Below is a small trained network, with its code and all its weights. Each question gives an input and a class and asks what happens when units are switched off, that is, made to give their printed mean instead of their output.

import numpy as np


def w(rows, s, z=0):
    codes = np.array(rows[::2]) - 128.0
    scale = np.full(codes.shape[1], s)
    scale[-1] = z or s
    return codes * scale


def norm(h):
    return h / np.sqrt((h * h).mean(-1, keepdims=True) + 1e-5)


def f(y):
    return y / 2 * (1 + np.tanh(0.7978845608 * (y + 0.044715 * y**3)))


def log_softmax(a):
    a = a - a.max(-1, keepdims=True)
    return a - np.log(np.exp(a).sum(-1, keepdims=True))


def net(x, mask):
    res = np.array(x, float).reshape(1, 6) / 4 @ E
    u = 0
    for l in range(4):
        y = f(norm(res) @ A[l][:, :-1].T + A[l][:, -1])
        res = res + np.where(mask[u : u + 7], y, B[l][:, -1]) @ B[l][:, :-1]
        u += 7
    return log_softmax(norm(res)[-1] @ U[:, :-1].T + U[:, -1])


A, B = {}, {}
E = w([
[169,27,185,76,102],'x0',
[147,89,25,55,95],'x1',
[50,179,219,203,44],'x2',
[158,14,88,210,170],'x3',
[253,122,67,190,79],'x4',
[187,141,112,67,223],'x5',
],0.0059)
A[0] = w([
[160,154,126,40,149,140],'0.n1',
[178,98,236,68,124,1],'0.n2',
[107,103,85,139,86,70],'0.n3',
[137,47,145,178,95,152],'0.n4',
[224,113,84,142,79,31],'0.n5',
[39,69,62,134,86,91],'0.n6',
[21,196,1,199,202,85],'0.n7',
],0.008,0.0035)
B[0] = w([
[76,29,130,110,90,209],'0.n1',
[214,212,95,137,124,152],'0.n2',
[86,84,133,118,163,126],'0.n3',
[7,145,61,180,160,213],'0.n4',
[141,134,92,157,96,191],'0.n5',
[62,145,173,44,44,173],'0.n6',
[165,254,64,48,69,253],'0.n7',
],0.0067,0.0032)
A[1] = w([
[204,125,104,130,70,60],'1.n1',
[130,139,184,105,195,135],'1.n2',
[135,176,185,76,84,164],'1.n3',
[108,101,20,139,65,158],'1.n4',
[139,81,133,41,107,127],'1.n5',
[145,179,244,168,144,254],'1.n6',
[209,132,73,149,254,201],'1.n7',
],0.0094,0.0046)
B[1] = w([
[203,136,24,127,191,159],'1.n1',
[51,130,232,151,162,156],'1.n2',
[92,185,99,153,118,214],'1.n3',
[173,139,65,91,136,246],'1.n4',
[88,175,164,74,86,190],'1.n5',
[2,157,124,94,152,253],'1.n6',
[162,125,246,173,117,253],'1.n7',
],0.008,0.005)
A[2] = w([
[193,164,197,38,203,206],'2.n1',
[126,97,106,255,65,210],'2.n2',
[140,132,28,21,189,22],'2.n3',
[182,148,73,154,118,253],'2.n4',
[201,56,79,96,183,127],'2.n5',
[130,168,160,92,218,246],'2.n6',
[125,44,131,85,233,59],'2.n7',
],0.0099,0.0013)
B[2] = w([
[214,1,102,214,27,240],'2.n1',
[37,22,82,34,188,196],'2.n2',
[95,82,239,111,90,253],'2.n3',
[121,150,119,61,156,223],'2.n4',
[118,224,219,164,174,231],'2.n5',
[122,102,84,246,15,216],'2.n6',
[121,136,170,204,57,161],'2.n7',
],0.0081,0.0041)
A[3] = w([
[251,153,87,127,157,22],'3.n1',
[81,147,113,79,126,217],'3.n2',
[193,146,92,92,196,207],'3.n3',
[117,56,152,131,167,108],'3.n4',
[137,216,73,184,134,83],'3.n5',
[49,79,133,160,106,162],'3.n6',
[54,200,144,169,139,251],'3.n7',
],0.012,0.0018)
B[3] = w([
[206,140,82,113,192,192],'3.n1',
[169,120,169,89,108,212],'3.n2',
[148,181,180,89,205,171],'3.n3',
[128,254,167,200,202,155],'3.n4',
[179,168,86,81,91,171],'3.n5',
[86,95,147,157,189,230],'3.n6',
[134,187,167,196,150,254],'3.n7',
],0.0096,0.007)
U = w([
[64,23,12,106,172,2],'0',
[120,77,87,5,63,138],'1',
[99,254,89,117,81,84],'2',
[210,40,191,187,72,76],'3',
[245,143,70,101,199,172],'4',
[30,122,192,180,156,199],'5',
],0.017,0.0076)

Each question gives the input, the list of numbers given to net, and the class t.
The units are the neurons (one row each of A and B). Each row of codes is followed by its name. A weight is (code - 128) times the scale printed after its matrix; where a second scale follows, it is the last column's (A, B and U).
mask holds one flag per neuron, layer by layer. A switched-off neuron (its flag False) gives its mean, the last column of its row in B, instead of its output. The means were averaged over made-up inputs and are rounded, as every weight is.
A unit's drop is (log p(t) with every unit on - log p(t) with that unit switched off) / (log p(t) with every unit on - log p(t) with every unit switched off).
The circuit of an input: a set's keep is (log p(t) with only the set's units on - log p(t) with every unit switched off) / (log p(t) with every unit on - log p(t) with every unit switched off). Starting from the 12 units with the biggest drops (on a tie, the unit counted first), units are removed one at a time, each time the one whose removal leaves the highest keep (on an exact tie, the one counted first), for as long as the keep stays at least 0.8.
circuit, biggest first: the units of the circuit, biggest drop first
k most important neurons: the k neurons with the biggest drops, biggest first
top k neurons in layer l: the k neurons of layer l with the biggest drops, biggest first
input [-6,8,5,3,-8,2], class 2: circuit, biggest first	[0.n7]
input [-6,2,-8,-6,1,0], class 1: circuit, biggest first	[2.n3; 0.n1; 3.n7]
input [-8,8,4,3,8,-6], class 4: circuit, biggest first	[1.n4; 1.n6]
input [-1,3,-2,-5,-6,4], class 1: 2 most important neurons	[0.n1; 1.n5]
input [-2,-3,1,3,3,6], class 3: circuit, biggest first	[2.n1; 1.n3]
input [6,7,0,5,0,-1], class 5: 3 most important neurons	[2.n3; 0.n7; 0.n4]
input [-6,0,2,5,1,-5], class 2: top 3 neurons in layer 0	[0.n7; 0.n1; 0.n6]
input [5,8,-7,-6,-1,3], class 3: circuit, biggest first	[2.n1; 2.n3]
input [-4,4,7,4,3,-8], class 0: circuit, biggest first	[2.n2; 1.n4]
input [-4,-2,8,4,-8,5], class 2: 4 most important neurons	[0.n7; 2.n3; 2.n2; 1.n7]
input [3,1,-6,-4,-4,-2], class 1: 2 most important neurons	[1.n5; 0.n1]
input [-5,-8,-7,0,-1,-4], class 2: 2 most important neurons	[0.n7; 2.n6]
input [7,4,-8,2,-2,-4], class 3: top 2 neurons in layer 2	[2.n2; 2.n7]
input [5,2,1,8,-4,-8], class 0: circuit, biggest first	[2.n2]
input [0,6,-1,-4,2,5], class 1: top 3 neurons in layer 1	[1.n5; 1.n2; 1.n4]
input [-8,5,-2,7,5,-8], class 4: 3 most important neurons	[1.n4; 1.n6; 0.n7]
input [6,7,1,3,1,-4], class 1: 2 most important neurons	[0.n6; 1.n4]
input [-1,8,2,-5,3,5], class 1: 2 most important neurons	[2.n3; 0.n1]
input [-6,0,-3,6,-2,6], class 3: top 2 neurons in layer 2	[2.n1; 2.n6]
input [2,-2,0,-3,4,7], class 3: circuit, biggest first	[2.n1]
